Each row has a name. Each question is about the rows just above it.

Columns, left to right: Y N R S E D
[131 113 116 149  89 105]  <56>
[196 123 129 141 187 124]  <15>
[152 119  97  90  84 132]  <6>
Which column holds this, read top down? [ 89 187] -> E
[116 129] is in which column, read top down? -> R

Columns, left to right: K F M W L T G
[136  73 139 129 129 109  75] = <125>
[197  95 190 185 134 157 152] = <62>
[136 124 144 122 111 120 154] = <75>
[ 88  49 180 134 178 101  61] = <110>
[118 139 176 141 128 135 109] = <120>
[134 111 178] is in which column, read top down? -> L
Which column holds [157 120 101 135] top down? -> T
Which column holds [134 141] top down? -> W
Which column holds this, read top down? [139 190 144 180] -> M
[190 144 180] is in which column, read top down? -> M

Columns, left to right: Z V J P A
[ 81 129 138 189 126] = <69>
[135 143 125 106 132] = <127>
[159 215 145 117 183] = <138>
[111 133 117 197 121] = <46>
Which column holds [129 143] top down? -> V
[ 81 135] is in which column, read top down? -> Z
[189 106] is in which column, read top down? -> P
[132 183] is in which column, read top down? -> A
[145 117] is in which column, read top down? -> J
Which column holds this, read top down? [129 143 215] -> V

Columns, left to right: Vav bem moso Rapak laki gifi Padud
[114 153 160 163  76  96 107] -> <57>
[161 142 106  41 104 151  68] -> <25>
[107 142 161 184  95  96  91] -> <108>
[111  85 112 175 213 142  93] -> <133>
[161 142 106  41 104 151 188] -> <61>
[153 168 134  59  49 124 177] -> <121>
Which column holds this, read top down? [ 91  93 188 177] -> Padud
Which column holds this, read top down? [ 96 142] -> gifi
Which column holds [142  85 142 168] top down? -> bem
[161 153] is in which column, read top down? -> Vav
Which column holds this, read top down? [ 41 184] -> Rapak
Which column holds this, read top down? [ 96 151] -> gifi
Which column holds this, read top down? [142 142  85] -> bem

Columns, left to right: C Q B U H
[113  50 155 163 126] -> <38>
[107 130 119 144 167] -> <28>
[114 141 214 110 159] -> <24>
[119 214] is in which column, read top down? -> B
[167 159] is in which column, read top down? -> H
Which column holds [130 141] top down? -> Q
[163 144] is in which column, read top down? -> U

Columns, left to right: kun pala Vomi fezol mipa fel vus dosi vupim
[143  97 139 145 102 123 121 151 123] = <49>
[118 114 123 121  97 123 150 110 119] = <148>
[ 55 149  86 145  95 139 146 113 147] = <71>
[136 126 135 113 125 118 100 156 124] = <150>
[132 103 141 127  99 101 154 132 158] = <48>
[132 103 141 127  99 116 154 132 158] = <144>
[116 148 100 144 129 141 125 117 131] = <8>
[123  86 135 141] is in which column, read top down? -> Vomi
Which column holds this, read top down? [ 86 135 141 141] -> Vomi
Which column holds [145 121 145 113 127] top down? -> fezol
[136 132] is in which column, read top down? -> kun

Columns, left to right: Zezo rasir Sek vuzi Satur pezu zukul
[ 97 138 120  91  68  62  90] : <106>
[110 138 120  91  96  73  90] : <122>
[110 138 120  91  97  73  90] : <52>
[110 138 120  91  69  73  98] : <114>
[110 138 120  91  98  73  90] : <99>
[105 138 120  91  68  44  90] : <2>
Which column holds [98 90 90] top down? -> zukul
Whose row is [105 138 120  91  68  44  90]? -> <2>
Which column holds [96 97 69 98 68] top down? -> Satur
Whose row is [ 97 138 120  91  68  62  90]? -> <106>

Columns, left to right: guf vadul mopad rel Puru rinol
[120  67 113 181 113 122] -> <91>
[113  82 105 176  84 128] -> <116>
[ 92 118 130 131 202 144] -> <45>
[ 99 106 104 164  65 133] -> <77>
[102  96 135 151 197 129] -> <129>
[113  84 202  65] is in which column, read top down? -> Puru
[131 164 151] is in which column, read top down? -> rel
Which column holds this, read top down? [ 65 197] -> Puru
Which column holds [118 106] top down? -> vadul

Columns, left to right: tiro molor mefe mulog bana Biv bodi Gane lusus Fup
[143 161 159 124 121 196 171 118 129 136] : <151>
[112 101  97 129 127  70  91 136 126 118] : <142>
[130 130 122 128 124 129 134 124 134 131] : <100>
[130 161 159 124 121 196 171 118 129 136] : <93>
[130 130 122 128 124 129 113 131 128 124] : <55>
[133 134 140 128 131 141 135 128 127 129] : <155>
Which column holds [118 131 128] top down? -> Gane
Which column holds [130 133] top down? -> tiro
[159 122 140] is in which column, read top down? -> mefe

Columns, left to right: Gikar mes nol lapa
[112 104 129  95] = <53>
[128 101 179 108] = <134>
[165 170  61 192] = <11>
[124  65 120 121] = <73>
[161  61  98 157] = <43>
[123 109 166 105] = <174>
[134 219 118 148] = <94>
[144  73 113 151] = <12>
[108 203 163 120] = <7>
Which column holds [128 165 124 161 123 134 144 108] top down? -> Gikar
[112 128 165 124 161 123 134 144] is in which column, read top down? -> Gikar
Which column holds [124 161 123] top down? -> Gikar
Which column holds this, read top down? [166 118 113] -> nol
[170  65  61 109] is in which column, read top down? -> mes

Columns, left to right: seto Kitag zupa peb nira
[144 126 126 109 131] = <87>
[172 120 136  94 194] = <123>
[132 108 114 128 149] = <67>
[136 114] is in which column, read top down? -> zupa
Which column holds [194 149] top down? -> nira
Which column holds [ 94 128] top down? -> peb
[131 194] is in which column, read top down? -> nira
[126 136] is in which column, read top down? -> zupa

Columns, left to right: lufu fuduf kofif nado mog
[157 209 207  96 178]  <58>
[157 209 105  83 117]  <23>
[157 209 105 110 117]  <81>
Where do [157 209 105  83 117] appear? -> <23>
Which column holds [105 105] top down? -> kofif

Columns, left to right: muni Gafu tubo Dos Gim
[ 97 151 124  92 154] : <4>
[156 174 167  98  81] : <27>
[ 97 151 124  55 154] : <140>
[ 83 174  82  71 157] : <26>
[122 133  63 208 192] : <63>
[174 133] is in which column, read top down? -> Gafu
[ 81 154 157 192] is in which column, read top down? -> Gim
Which column holds this, read top down? [ 55  71 208] -> Dos

Columns, left to right: diso rus fepi dasi nuzig gatas
[127 194 126  96 124 116] = <29>
[165 123  98 121 134 166] = <19>
[ 81 135 114 137  93 169] = <136>
[ 97 124 129 139 108 127] = <96>
[134 133 124 123 122 113] = <41>
[126 161 135 162 124 139] = <131>
Which column holds [ 81  97 134] top down? -> diso
Which column holds this, read top down? [165  81  97] -> diso

Columns, left to right: zepe redu Rak sor bufil
[139 119 129 141 129] : <197>
[114 118 111 144 134] : <157>
[ 77 134 131 107 152] : <169>
[144 136 137 137 111] : <40>
[ 68 157 155 132 123] : <20>
[125 129 138 145 140] : <14>
[120 130 151 126 148] : <35>
[119 161 183 116 158] : <31>
[182 128 143 111 132] : <126>
[115 124 121  63 119] : <145>
[158 132 119] is in which column, read top down? -> bufil
Which column holds [132 145] top down? -> sor
[141 144 107 137 132 145 126 116 111] is in which column, read top down? -> sor

Columns, left to right: dus defig fedub Ladu lal
[107 136 147 143 142] = <111>
[ 92 141 187 195 160] = <33>
[107 136 147 143 208] = <128>
Which column holds this, read top down? [195 143] -> Ladu
Which column holds [160 208] top down? -> lal
[143 195] is in which column, read top down? -> Ladu
[136 141] is in which column, read top down? -> defig

Columns, left to right: timan muf gor det
[100 173 180 151] -> <59>
[ 88 157 152 122] -> <191>
[ 56 101  76 137] -> <170>
[118 152 129 149] -> <176>
[112 127 212 157] -> <119>
[ 72 107 148 149] -> <22>
[188  97  72 168] -> <154>
[144 126 178 141] -> <37>
[168 113 144 212] -> <190>
[ 96 168 107  70] -> <84>
Which column holds this, read top down? [ 76 129 212 148  72 178 144 107] -> gor
Which column holds this, read top down? [ 76 129 212 148] -> gor
Which column holds [180 152  76 129 212 148  72] top down? -> gor
[122 137 149] is in which column, read top down? -> det

Columns, left to right: Fazet rasu kuruz lef
[108 159 122 116]  <124>
[108 159  47 147]  <64>
[126  55  98 161]  <78>
Which column holds this, read top down? [159 159] -> rasu
[147 161] is in which column, read top down? -> lef
[47 98] is in which column, read top down? -> kuruz
Which column holds [159  55] top down? -> rasu
Which column holds [108 108] top down? -> Fazet
Which column holds [116 147] top down? -> lef

Columns, left to right: fatu gebi nuvar vuv Vaf Goti biga nidi Tagel
[130 145 136 142 135 137  84 145 119] -> <105>
[150  99 127 145 140 134 151 123 165] -> <76>
[141 128 160 121 162 138 142 118 153] -> <9>
[137 136 132 121 144 139 134 129 129] -> <83>
[156  58 184  93  71 178 134 173 126] -> <88>
Which column holds this, read top down? [118 129 173] -> nidi
Which column holds this, read top down? [136 127 160] -> nuvar
[165 153 129] is in which column, read top down? -> Tagel
Which column holds [127 160 132 184] top down? -> nuvar
Which column holds this, read top down? [160 132] -> nuvar
[134 138 139 178] is in which column, read top down? -> Goti
Which column holds this, read top down? [153 129 126] -> Tagel

Columns, left to right: ravas Leru sot lusop nivus zafaf Muz ture zenus
[130 136 120 142 121 119 134 124 135]  <109>
[132 128 131  88 159 161  99 150 100]  <165>
[124 111 146  89 149 155 110 142 108]  <112>
[127 125 130 125 129 129 127 128 127]  <66>
[130 116 144  61 173 181  87 160  87]  <163>
[126 124 133 119 132 135 125 131 124]  <21>
[128 135 120 155 109 106 144 115 144]  <130>
[123 104 150  85 150 157 110 142 107]  <132>
[122 102 154  77 154 162 106 146 103]  <47>
Which column holds this, read top down? [129 181 135 106 157 162] -> zafaf
[161 155 129 181 135 106 157 162] is in which column, read top down? -> zafaf
Which column holds [128 111 125 116 124 135 104 102] top down? -> Leru

Columns, left to right: Bog nupin mukop murep dadi Piran gireb
[166 148 113 114 101 125 131] = <149>
[138 123 219  74 144 128 154] = <36>
[128 135  76 127 109 124 105] = <51>
[165 140 177 108 102 129 125] = <135>
[138 102 144 122 152 123 131] = <97>
[132 141 139 122 105 125 132] = <115>
[132 141 139 122 105 117 133] = <159>
[141 135 153 148 125 135 124] = <68>
[126 148  91  93  65 145 134] = <183>
[ 95  89 131 118  94 131 139] = <34>
[134 117 203 149 151 134 119] = <32>
Which column holds this, read top down? [165 138 132] -> Bog
Which column holds this, read top down? [125 117] -> Piran
Which column holds [141 141 135 148] top down? -> nupin
Which column holds this, read top down? [105 125  65] -> dadi
[125  65] is in which column, read top down? -> dadi

